Each row has a class, written as a number after it.
[-49  38  -5 -10  19  20 -19   3  17 -76   9  -3   7 -11   3 -27  20 -16
 -59  26 -28 -17 -26  13 -29 -34  16 -16   2   7 -14 -14  -7 -36   0 -11
 -24  -2]	6
[-12  -6   2 -35 -54 -19 -10  22  66 -10 -19  -6  17 -50 -28   4 -17   3
  17  15  -3 -87  -3 -15  18 -28   5   4   6 -29  11   8  -9  41   3   2
  29 -24]	0
[-43  14   6   4  10  16  13  14  -4   7  11  12  22  25 -40   4  54   6
   5 -19 -32 -55  49  35  -8  34   5 -31 -44  18   9  26 -15  16 -46  -9
  22  13]	7
[-43  -7 -23 -32  53  45  43  49 -11 -31  34  -6 -15  -3 -35  11  25  -8
 -73  90  10  15   1  10 -14   3  31 -24   8  24 -23   5  17  -6  -4   1
 -31  -4]	1
[-33   2 -38  21 -41 -25 -23  10  47  40  35  30   9  52 -45  18  15   8
   7  -1  -3  -4  -6   2 -24   3  22   1 -49   3  18  47 -14  15   2   6
  15 -43]	5
[ -1 -16 -16 -26 -23  42 -25 -50  29  24 -22 -15 -11  11  26  46  -8  39
  -6   8  55 -36 -33  -2  52  40 -18 -43  44  18  69  26   3 -28  12  -2
  14  13]	6
[-39  34  15  36  23  73 -20   4  -3 -15   7   1  21 -25   3  16  16 -24
 -57   8 -12 -10  41 -28  -2 -37  40 -14  -7   3 -50  -3   2 -12  -4 -20
 -30  24]	2
[ 65 -25  42   8  27 -59  -8  12  26  11 -36 -20  29 -24   9  12  -9 -14
  21  13  44 -34  33 -16  -1 -23 -27  55  32  -4  -7  22 -28  13 -11 -34
  58 -37]	0
[-43 -13  -8 -19  38  44  22  46 -28   4  -5 -14  16 -10 -22 -40 -37  -3
  10  22 -16  35  30   8  10  52  23 -32   1   6  -1 -13  18  12   8  -7
   4  12]	9
[-26  18  11 -75 -26 -12   1 -39  -7   1  27 -13  16 -15  -1  -1 -32 -27
 -32  27  11 -19  24 -19   6 -20 -10 -21  32  16   7   6 -13 -13 -15   4
  11  13]	0
[  6   9 -36 -24  12   1   8  24  -7  31 -11 -10 -22 -25 -41 -11 -27   7
  19   8  29 -56 -25 -16   9  67   3   7  -1  -3  25   0  12  19 -12 -29
 -38  -5]	6
[  8 -44  10 -11  36 -20  35  10  19 -11   4  -9  -3  14  -6 -22 -25   1
   4 -22  17  -8  18  13  10  10   2  -7  20  23   6 -11 -22 -42  23  31
  -6 -33]	3
[-17  56  13  25 -38 -14 -33 -25 -53 -34   8  -8  31 -80  47 -17 -18  -6
 -15  50 -41  -3  12 -33 -42 -49 -52  43  23 -11 -40  -9 -11  51  -1   0
  -8   2]	4
[ 11  28 -11  50   9   3  -9  17  46  10  -9   6  -1  26 -16   3  32 -12
 -20   8   5 -66  24  20  54  -8   3   5  12  11 -13  31 -22  12  15  -6
  42   1]	1
[ 26  51   1   9  -2  30  11 -17 -20  15 -41 -10   6 -13 -12 -13 -22  32
 -16   0   6   8   0 -18 -23  -2  19   8   2 -10 -20  -1  -4   2  25 -18
 -24   5]	8
[  8 -27 -21   8  99  41  21  31  -3  10  -5 -19 -45 -21   6 -47   5   0
 -20  19 -28  50  22  32   4  87  35 -14 -21   6 -35   4  15  -3  19   5
  -4  37]	5
[ 18  75  -3  24 -43 -30  -3 -49 -39 -39   0  14 -52 -16  70 -41  -4  21
 -12 -43 -46  11 -21  -5 -13 -48 -48  -8 -20 -32 -21  -4 -11  25   3  68
 -67 -21]	0
[ 23  33  -3  23 -86  -5 -22 -18 -12 -26 -12   4   2  16   2   8  29  21
 -17 -89  -1   7 -60 -16 -11 -15  54  21  -3   5 -11 -20  -5  -9  16 -14
 -22 -22]	2
[ 42 -20 -15 -19 -10  21  14 -17 -18   1 -10  -9 -20   5  -3   1  18  43
  26  50   3  -8 -10  20   0  13  -7  40 -21  -5  11 -11 -37  36   7 -23
  15  13]	6
[ 35  -7 -26 -24  15 -26  15   8  -5 -26  19 -10 -14 -39  11  -7   7  17
 -13  57   7 -65 -14  33  15  14  -3  -1  -2  19  64  -3 -24 -38  10 -47
 -17 -39]	7
[ -36  -12    7  -17   55    7   -4  -51   -9   13  -18   -6   19   73
    3  -23    2    1   20 -105   46   17   10   16   15   51    3   18
   52   28   -5    7   31  -12    1    7   27   22]	0
[-12  12  -9 -11  36  17  52   9   0 -36  20  12   0  51 -16 -42   1  -2
 -40  -4 -51   2 -23   8  14 -75  36  24  -4  16 -63 -26 -31 -18  30  34
   3 -21]	1
[-27 -20 -26 -51 -24  13  17 -22  -8  16  -2  11 -13 -26 -28 -12 -19   9
  42 108 -15 -32  19   0  18  17  -2 -11 -14 -14  71  13  22  34   9  -5
   3  34]	2
[  2  -6  42   1  -8 -19  29  42  42 -42 -25   1  24  34 -34   8  37 -19
  12 -24 -31 -36  -1  30  26 -56   6  -1  14 -20 -28  -6 -19   6 -19  16
  57 -28]	0
[-27  77 -32  33 -32 -13 -22 -41 -48 -16   2   0 -15 -83  53 -22   0   6
 -51  67 -49  -9   3 -26 -56   3 -24  25 -15   9 -19   9  -4  20  26  10
 -66  -7]	2
[  41   26  -21   18    9  -72    7   -3  -36   34   -4   -5  -11    2
  -13  -29  -12  -18    9 -101   10  -62  -10  -11   -4   28   -4   53
   -8   15   -8    2   -7   -1  -12  -15  -28  -18]	9
[ 37  -4  48  10  47   4   2  -5   9 -20 -11 -16  25 -14 -22 -28  -9  -4
  11 -26 -31  -8 -31  -5  17 -25  29  11   1 -26 -54  -4 -15 -27 -16 -12
  30  42]	6
[  6 -36  -2 -22  48   8  28  30  15 -18 -21 -32  -8 -52 -17   6  28 -14
 -31  55  14  30  59  24  25  28  14  18  18   0 -11 -13  46 -33   2 -28
  13  15]	5
[-14  -6 -19  -8  -1 -11  20  41  33 -48   3 -19  -8 -42 -19 -42  -4   2
  -8  19 -22 -57  14  14  12   0  -3 -14  13  -5 -13   8  -5   8  14  -1
 -52 -20]	2
[  3   5  18  -3  -7  14  15 -30  -4  13  39  13 -15   0  -3 -15  77  36
   9  -2 -34  17 -51  25 -41   1 -21  -3 -38  -2  20   0 -19   6 -18 -16
 -47   2]	3
[ 24  62 -11 -15  -9   6   5  25 -53  12 -22 -21  -4  11 -26 -38 -26  23
   7  -3   2  -4 -33 -17   2  21   6  52  14   0 -25  -9 -45  39   2 -61
  23 -19]	6
[-11 -29 -24 -12  42  14  24  45  38   5  15  -9 -24 -56   3 -26  25 -21
 -28 114 -49  51   4   6   0  29   6 -13  -7   0 -24  12  15 -11  25  -4
 -11   6]	2
[-22  13 -26  -5  25  -6 -12   7 -48 -28   0 -33  25 -40 -17   0  10  -9
 -47  41  32  16   0   1 -28 -16  63  55  -1  42   1   5   0 -40  -1 -60
  12 -13]	4
[  3 -15 -15 -25 -54 -25  32  31 -10 -29  15 -12  -1  -2 -16  19 -10  14
   0 -19  16  -2 -43 -27  22 -56  -5   9  15  -3   7   4  -9  -1   1 -31
 -18 -81]	0
[ 23  -4  10 -35  -6  22   4  -9  27   4  -8  -2  17  45  -4 -44  26  21
   2 -90  23  29  32  -9 -19 -15   1  21   9   9 -17 -19   2   0   3 -33
 -20  -6]	9
[-29  -3 -16  -6  27 -40 -19  31  18   1   3 -15  14  -7 -37   2 -15 -29
 -22 -61 -25 -41 -48  -7 -51 -23  63   7 -31  18  -1 -14 -41 -38 -13  -9
  -1   5]	4
[ -4   2  16  -1  35 -26 -22  -6 -20  74  -9   1   4  25 -14 -15 -58 -14
  51 -48  10  -1 -39  -5  27  28  13   2  -1  -5  32 -28 -16  19  -9  14
  17  40]	1
[  2  28   3  -4  30 -19 -11  -3 -39 -51  -5 -21  10  38 -19  -2  -2  26
 -46 -58  46  29   3   2   4 -72  42  30  -2   5  -5  -9 -19 -52  -7 -57
  17  -5]	1
[-43 -35  -6 -62  -4   8  -5  -3 -28 -19   7 -27  17  24  -1 -15 -34 -13
   2  29 -17  41 -37  22  15 -30   6 -16 -11   5  -8 -34 -12  -4 -22  22
   5 -11]	4
[  1  11   2  30 -91  -2 -23 -11 -51   1   9 -10   0 -42  57  18  11  -1
 -20 -15 -33  51  -8 -49 -25  33 -66 -19  14  19 -11  20   0  54  -4 -36
  -9 -22]	5
[ -2  15 -32 -63 -18   4  44  -7 -30  17  12 -29 -35 -40 -20 -31 -22 -23
 -47  75 -39  31   9 -42   1 -50  20  15 -21  17 -14  18 -22   2  14 -27
 -34   2]	5
[ 27  36  45  39  19 -52 -25 -29 -11   7  13 -14  17 -44  40 -11 -10   0
  -2  19  -4  73 -53   4 -26 -57 -36  32  39 -31 -27  -2 -14 -16  18  18
 -33   6]	8
[ 44 -34  36 -41 -34  10  19 -58  26 -14  -1 -27  32  -9   0 -25  53  28
   3   7  13 -22  14  23  16 -23 -25  41  11  21 -18 -11 -23  -8  -1 -35
   1 -20]	3
[ 44 -46  25 -10  47 -14   7 -47   1  -3  -7   3  34  -5   9  -6  16  23
  -1 -69  55   1   7   4 -28  20  15  29  11  32  14   2  30 -65  -2 -28
   9  -6]	8
[  5  12  25  55   6 -13 -39 -15   3 -28   8   1  31 -23  54   7   4 -18
 -15  56  30  48  42  -9  26 -48 -19   1  41  10  13  41  12 -27  19  -5
  19 -33]	7
[ -9  36   0  -9 -22 -40  15  30  -3  35 -22 -17  18  27 -52 -28 -16 -10
  12 -49 -11  21  -6  -8 -21  12   9   0  -6  -6 -20  -3   0   9 -15  10
 -38 -19]	9
[-15  41  -6   6 -15  10 -20  -4   5  24  24  29  10  13  -6  31  -3   3
  -2  68  -3 -20   0   1 -18  -5   7 -27  -7  -4  57   4 -21  -1   7  -7
  -3  -8]	7
[ -1  -9   8 -17  62 -19   2  19 -19 -30   0 -15   9   4 -29 -25  -4 -10
 -15  -7  -6  28   8 -10 -13 -75  34  27 -34 -13 -31  18  -5 -31 -36 -29
  31   2]	4
[  25  -35   16  -24   18  -16  -15  -18    0   11   11  -15    4   19
    2  -22    9  -11    9 -102   35   31   11  -27   -1  -12   25   35
   23   26    5   -1  -17  -25    2  -64    9   34]	2
[-13 -18   3 -28  80  35  41  40  33  -1 -11 -16  -9 -73 -11 -27  29 -10
 -40  13  11  -6  68 -10 -15  -5   2  37  24  11 -43   4  21   5  15 -18
 -12  25]	8
[ 12  64   0  49  30  -5  -8  24 -45   3 -29   3 -20 -33 -19 -26  -3  -7
   5  30  18  -5 -16   4 -21  43 -11 -15   0 -28   7  32  46  34 -19 -21
 -55  -3]	8
[ -7  12  26  21  46  11 -20  -4  84  18 -23  23  26  15 -24   7  18  -7
  25 -12  39 -47  41  29  34 -16  41  23  18 -26  10  -1  24 -15   9  35
  44  14]	0
[-26  58  -9 -22 -51 -13 -16 -32  -4 -75  36  27 -31 -42  37  -6  -8  10
 -39  22 -51 -18 -32 -17 -19 -64 -35 -25  12 -54   0 -12  12   9  12  25
 -16  11]	0
[-22 -61 -22 -22  93  -4  29  30  -9  -8   8 -27  -3 -97  23  -9  -6 -18
 -38  63  -1 -33  27   9 -14  64 -42  20  22  30 -24   7  18  -4   9 -25
   6  -2]	8
[ 14 -17 -35  -4 -36  -3  30  27  38  13 -10  -2 -27  -1 -26   4  23  12
  20  39 -24 -45  11  25  58 -11  12   2  -6   1  18  38 -20  25  15  33
  59   0]	4
[  5  23  -4  -3 -44  16 -12  12  27  -1   8   7  -7  24   3  -3  12   6
  -8   3 -13 -33 -20  26  19 -19 -24  -8   8 -13 -21  -1 -42  47  13  10
  21 -14]	8
[  7 -24 -13   4  -7 -14 -12 -10 -66 -25 -11 -28 -13 -64  23   4  -5  -6
   2  23 -36  21 -13 -26  -6 -10 -11   9 -43 -10   8  -5  -2  18 -10 -68
 -15  19]	7
[-10  13  11 -19  36  30  -1  28  67 -46  -2 -12  -2   8 -13 -19  14  -7
 -32  21   7  17  36  12   5 -43   8 -10  37 -35 -47  -8   0  -2  19  -9
  -3  13]	0
[-15 -17  25  36 106  23   1  35  -1 -19   0  18  -8 -32  -6  -4  23   0
 -30 -32 -28 -43 -10  16 -61  20  68   8 -63   6 -13 -21 -24 -30  -9  11
  17   2]	3
[ 27  39   0  -8  -5 -30 -14  14  30  75  -3  -6 -19 -46 -17 -29 -31 -16
   7 -31   7  -5  -3 -24  -7  20   5 -13 -10 -12  11   7 -16   6   2  -1
 -36  21]	8
[ 19  57 -38 -14   1 -26  16  14 -12  53  33  21 -61   0 -42  -4  -4  21
 -13 -76  20 -41 -28 -24   2  25  23   7 -17 -14  18  -5   2  12  -9   6
 -52  27]	1
[-13  13   4   7  26   0 -23   7   2 -10  10  11 -29 -33  35 -18 -19  -8
  -9  24   6  31 -23   2  -9 -26 -15 -18  11 -25  19   5  10  12  18  29
 -25   7]	8
[-27   7 -13 -35 -34 -18  -9 -41 -17  30  39  23  26  59 -21 -22  -7 -10
  24  22   0  25 -14  14  -7 -19   4   2 -27  10  38   3   2  -3 -10   9
  -4 -14]	9
[ 17  54  -3 -22  28  -7   6  23 -18  33 -22 -12 -21 -15 -40 -31 -40  -2
  -6 -67  37 -27  39 -22   8  53  19  12  21 -13  -3 -14  27   5 -15 -22
 -31  13]	5
[ 38   7  58  35  24   6  -6   4  51 -14 -40   3  12 -29   3 -16  60  -5
   2  14  -7 -11  14  24  -4 -42   9  44 -16 -24 -30 -26  -1  -2  -4  14
   6 -20]	3
[ 14   5  11  21   7   1   1  20   1 -21  13  23   3  34   7 -17 -36  31
  -1 -54  22   8 -64  -3  22 -36  54 -16  10   7  15  -9 -10 -24  25  49
  -3 -54]	1
[-42  27   4  18  45  26  28  42  26 -65  -3  -5  35  30 -31 -44  27  12
 -16  33 -48  34  -1  47 -25  16  -5  -3  21  -9 -72 -27   7 -16  10  13
 -13 -20]	6
[ 14 -31  23 -19 -55  -7   4 -26 -12   9  17  11   7  43   0  23  40  -4
  32  -9  -1  14 -85   4  35 -20 -32 -13  28   7  40  -9  13  26 -19 -16
   9   3]	1
[  1  30  -9  15 -10   6 -23 -43 -15  -9 -11  -8  11 -42  63  -5 -43  18
 -30  45 -16  10  25  -6  10  -6 -11  17 -10  -8 -38 -16 -19  -5  31  32
  23 -25]	0
[-22 -22 -25  -7  39  43  44  25  14   4   8 -29   4  22 -20  27   7 -13
 -56  54  10 -42  35  20  44   0   1  -1  35  44 -44  -5 -36  -3  23   2
  -1  -1]	1
[ 27   0  19  38  78  31  26  28  10 -33 -24   5 -17 -65  34  -4  22  29
 -33 -25 -75 -14  22 -25 -38 -10  -8  12 -31 -39 -74  -6 -10   3   6 -14
  31  16]	0
[-10 -12  -4  -1  34 -12  -2  17  -2  22  18  18 -36  30 -28 -10  16  -4
  22  -4  -6  30 -45  15   9  -3  35 -31 -37 -11  68  46  13 -11 -21 -10
  17   7]	5
[ 25 -19  24  -8  17  -4  -8 -31  11  35 -47 -16  23  21  -2 -12 -12   8
  41 -79  30 -86 -17   9  16  14 -14  15  14   1  17  -5   3  20 -20  14
 -30  -4]	9
[ -6  62  -2  33 -81  28 -18  13 -46 -33   9  -7  21 -43  14 -19 -12  31
 -12  41  -3  -2  13 -36 -45  15 -38   2   1   3 -47  16 -25  84  -7  -9
 -56 -49]	6
[ 17   2  29 -12 -29   2 -14  -5  -4 -33  36   9 -19 -42  64 -36  30 -22
 -56  15 -37  31   2 -24 -46   1 -39 -32 -11  27 -24   5 -29   6  -8   3
  -4 -33]	3
[ 40 -19  51  -3  12  13 -16 -63  30  -2 -19  -2   5  48  18 -19  43  -5
  16 -27  18 -12  -2  13  14 -48 -23  30  23   2  -4   1 -26   6   3 -15
  22  15]	3
